Here is a tiny trained network, its code and every weight. The questions are about switching its units off for an input and a target symbol, where a switched-off unit gives its printed mean instead of its output.

import numpy as np


def w(rows, s, z=0):
    codes = np.array(rows[::2]) - 128.0
    scale = np.full(codes.shape[1], s)
    scale[-1] = z or s
    return codes * scale


def norm(h):
    return h / np.sqrt((h * h).mean(-1, keepdims=True) + 1e-5)


def f(y):
    return np.maximum(y, 0)


def softmax(a):
    e = np.exp(a - a.max(-1, keepdims=True))
    return e / e.sum(-1, keepdims=True)


def log_softmax(a):
    a = a - a.max(-1, keepdims=True)
    return a - np.log(np.exp(a).sum(-1, keepdims=True))


def net(x, mask):
    ids = ['αδζξπτω'.index(c) for c in x.split()]
    T = len(ids)
    res = E[ids] + P[:T]
    r = norm(res)
    for j in range(2):
        rows = slice(4 * j, 4 * j + 4)
        q, k, v = (r @ M[0][rows].T for M in (Q, K, V))
        z = softmax(np.where(np.tri(T) > 0, q @ k.T / 4**0.5, -1e9)) @ v
        o = O[0][rows]
        res = res + np.where(mask[j], z, o[:, -1]) @ o[:, :-1]
    y = f(norm(res) @ A[0][:, :-1].T + A[0][:, -1])
    res = res + np.where(mask[2:18], y, B[0][:, -1]) @ B[0][:, :-1]
    return log_softmax(norm(res)[-1] @ U[:, :-1].T + U[:, -1])


Q, K, V, O, A, B = {}, {}, {}, {}, {}, {}
E = w([
[74,74,106,144,179,186,115,114,113,41],'α',
[139,124,214,125,104,117,148,89,147,65],'δ',
[145,199,94,133,244,123,119,118,128,127],'ζ',
[160,119,125,168,148,113,104,168,177,98],'ξ',
[40,114,202,124,107,152,93,127,118,200],'π',
[129,170,147,252,172,184,168,123,133,186],'τ',
[204,99,196,80,110,180,121,96,55,92],'ω',
],0.024)
P = w([
[126,138,100,95,166,75,211,231,78,197],'0',
[120,84,163,138,187,129,103,131,108,101],'1',
[142,143,139,187,139,110,136,129,145,65],'2',
[139,128,113,158,124,169,55,134,142,161],'3',
[124,153,153,138,111,125,118,93,144,104],'4',
[130,172,130,140,99,121,85,98,134,110],'5',
[129,135,189,88,95,119,38,107,147,107],'6',
[104,151,97,114,118,144,86,89,158,52],'7',
[101,127,116,86,97,138,82,90,176,10],'8',
],0.012)
Q[0] = w([
[111,176,160,49,200,182,107,152,105,200],'head 0',
[129,86,165,106,112,116,252,92,205,142],'head 0',
[122,201,233,253,142,199,25,79,98,51],'head 0',
[182,112,112,177,107,54,107,171,156,148],'head 0',
[226,136,243,210,123,197,32,129,146,106],'head 1',
[110,235,147,190,173,121,43,120,131,10],'head 1',
[169,125,74,89,45,80,178,207,157,217],'head 1',
[142,176,197,111,109,71,119,203,153,200],'head 1',
],0.0062)
K[0] = w([
[143,59,57,106,129,104,217,162,178,128],'head 0',
[125,116,52,121,194,165,2,129,108,133],'head 0',
[123,156,75,12,78,162,214,186,49,125],'head 0',
[73,144,147,83,119,215,96,83,176,115],'head 0',
[174,125,115,92,120,67,202,234,49,166],'head 1',
[156,138,138,80,182,99,203,212,128,217],'head 1',
[134,135,105,161,110,171,57,35,128,35],'head 1',
[75,104,109,147,132,97,157,129,95,156],'head 1',
],0.0074)
V[0] = w([
[171,31,108,65,134,134,111,154,172,70],'head 0',
[164,129,53,90,149,168,52,173,73,154],'head 0',
[211,191,149,109,72,160,123,111,119,133],'head 0',
[91,101,86,68,105,61,138,87,104,163],'head 0',
[168,185,102,95,134,123,142,76,88,90],'head 1',
[64,121,153,220,162,184,124,62,157,68],'head 1',
[242,2,158,121,85,186,142,136,132,144],'head 1',
[122,135,73,144,155,168,239,197,118,119],'head 1',
],0.0092)
O[0] = w([
[179,69,114,111,62,73,156,107,136,116,143],'head 0',
[128,135,47,121,123,145,74,158,102,126,116],'head 0',
[162,104,106,142,179,225,109,80,103,76,97],'head 0',
[101,148,97,153,142,104,147,129,158,121,79],'head 0',
[8,83,147,131,124,100,147,88,123,162,41],'head 1',
[142,108,166,60,102,30,190,180,127,126,38],'head 1',
[108,72,113,141,184,78,125,72,78,160,133],'head 1',
[102,108,158,162,106,137,162,144,31,105,254],'head 1',
],0.011,0.0057)
A[0] = w([
[125,142,166,104,97,119,108,116,140,121,59],'neuron 0',
[161,111,186,113,112,119,97,143,158,115,178],'neuron 1',
[118,187,118,132,194,116,169,132,101,183,177],'neuron 2',
[92,111,97,121,167,141,111,156,126,141,54],'neuron 3',
[108,132,151,110,106,109,92,86,205,134,50],'neuron 4',
[75,169,120,144,97,107,78,154,147,188,111],'neuron 5',
[123,155,146,146,148,187,133,97,98,81,106],'neuron 6',
[209,133,126,133,134,107,98,131,91,112,163],'neuron 7',
[165,116,110,107,244,137,131,139,184,141,153],'neuron 8',
[68,123,131,118,118,118,150,134,89,178,6],'neuron 9',
[131,135,105,139,159,94,153,122,109,106,112],'neuron 10',
[194,83,149,169,144,150,97,165,151,115,157],'neuron 11',
[102,118,155,106,150,161,102,144,135,134,86],'neuron 12',
[161,115,54,56,107,143,137,66,108,142,80],'neuron 13',
[201,182,151,107,67,114,172,180,155,89,231],'neuron 14',
[136,203,186,138,80,171,119,111,112,130,219],'neuron 15',
],0.011,0.002)
B[0] = w([
[209,100,85,139,83,179,55,98,178,71,165],'neuron 0',
[85,150,129,168,123,168,163,151,167,132,190],'neuron 1',
[188,93,131,109,132,133,69,105,184,108,156],'neuron 2',
[99,174,189,102,113,160,166,121,137,187,142],'neuron 3',
[98,105,69,106,178,63,81,135,187,107,155],'neuron 4',
[152,107,130,132,99,52,159,112,150,1,175],'neuron 5',
[121,153,137,90,91,112,94,150,187,97,226],'neuron 6',
[160,105,153,131,93,126,207,144,116,133,176],'neuron 7',
[124,144,228,137,162,176,190,155,106,80,151],'neuron 8',
[65,124,164,149,132,191,150,175,61,97,149],'neuron 9',
[149,93,65,85,181,165,160,132,142,83,139],'neuron 10',
[89,121,166,164,46,115,216,144,122,120,185],'neuron 11',
[142,80,144,209,141,61,125,136,106,121,166],'neuron 12',
[155,145,122,60,134,47,64,113,173,86,146],'neuron 13',
[66,180,74,43,142,141,118,229,82,211,208],'neuron 14',
[163,186,79,174,121,159,159,131,145,83,247],'neuron 15',
],0.0074,0.011)
U = w([
[88,151,157,138,183,189,165,160,38,165,232],'α',
[122,137,161,133,114,105,165,75,159,115,148],'δ',
[204,143,72,102,178,139,48,163,219,119,181],'ζ',
[2,177,98,168,92,143,71,133,161,149,91],'ξ',
[237,46,46,168,70,172,142,127,80,116,3],'π',
[139,60,70,95,120,76,163,183,137,169,81],'τ',
[79,106,50,127,161,116,100,98,68,162,116],'ω',
],0.0065,0.0023)

Each question gives the input, a string of symbols that net reads in full, and the target symbol t.
The units are the heads (4 rows each of Q, K, V and O) and the neurons (one row each of A and B). Each row of codes is followed by its name. A weight is (code - 128) times the scale printed after its matrix; where a second scale follows, it is the last column's (O, A, B and U).
mask holds one flag per unit, heads first, then neurons. A switched-off unit (its flag False) gives its mean, the last column of its rows in O or B, instead of its output. The means were averaged over made-up inputs and are rounded, as every weight is.
A unit's drop is (log p(t) with every unit on - log p(t) with that unit switched off) / (log p(t) with every unit on - log p(t) with every unit switched off).
The circuit of an input: a set's keep is (log p(t) with only the set's units on - log p(t) with every unit switched off) / (log p(t) with every unit on - log p(t) with every unit switched off). Starting from the 12 units with the biggest drops (on a tie, the unit counted first), units are removed one at a time, each time the one whose removal leaves the highest keep (on an exact tie, the one counted first), for as long as the keep stays at least 0.8.
circuit, biggest first: the units of the circuit, biggest drop first
which heads matter: for each layer, one digit per head in row order, 1 if its drop is at least 0.15 and else 0, layers parted by /
drop of u: that unit's drop, to one decimal
input δ π π ω, target δ: circuit, biggest first => head 0; head 1
input α π ω ξ π, target τ: circuit, biggest first => head 1; head 0
input δ π τ δ τ ξ ξ, target δ: circuit, biggest first => head 0; neuron 11
input ω ω ζ, target ω: circuit, biggest first => head 1
input α π α, target τ: which heads matter => 11
input τ δ π δ δ, target α: circuit, biggest first => head 1; head 0
input ξ δ π ω ξ, target π: circuit, biggest first => head 0; neuron 7
input π π α δ π τ, target ζ: which heads matter => 11
input ξ π π π, target π: which heads matter => 01
input α ξ ξ α π, target τ: circuit, biggest first => head 0; head 1
input τ π δ π δ, target α: circuit, biggest first => head 1; neuron 14
input δ ζ α π π ξ, target δ: which heads matter => 01
input τ π π ξ, target α: which heads matter => 01
input ξ π δ ζ, target π: which heads matter => 11
input δ π π ζ ξ α τ, target δ: which heads matter => 10
input ζ ζ ζ π ξ, target ξ: which heads matter => 01
input δ ζ ζ ω ω α ω ξ, target π: circuit, biggest first => head 0
input ξ π ξ π, target π: which heads matter => 11
input δ π δ δ δ δ ω ω, target δ: which heads matter => 11
input ζ π ζ δ, target ξ: circuit, biggest first => head 1; head 0
input ζ π π ξ, target ξ: circuit, biggest first => head 1
input α π ζ, target τ: which heads matter => 11
input π π α ζ ω α π, target ζ: which heads matter => 01
input α π δ, target τ: which heads matter => 11
input ω π ω τ π ξ π δ α, target ω: drop of head 1 => 0.9
input π π π ξ π ω π τ, target ζ: drop of neuron 2 => 0.1
input π τ τ π ω δ, target ζ: drop of head 1 => 0.5
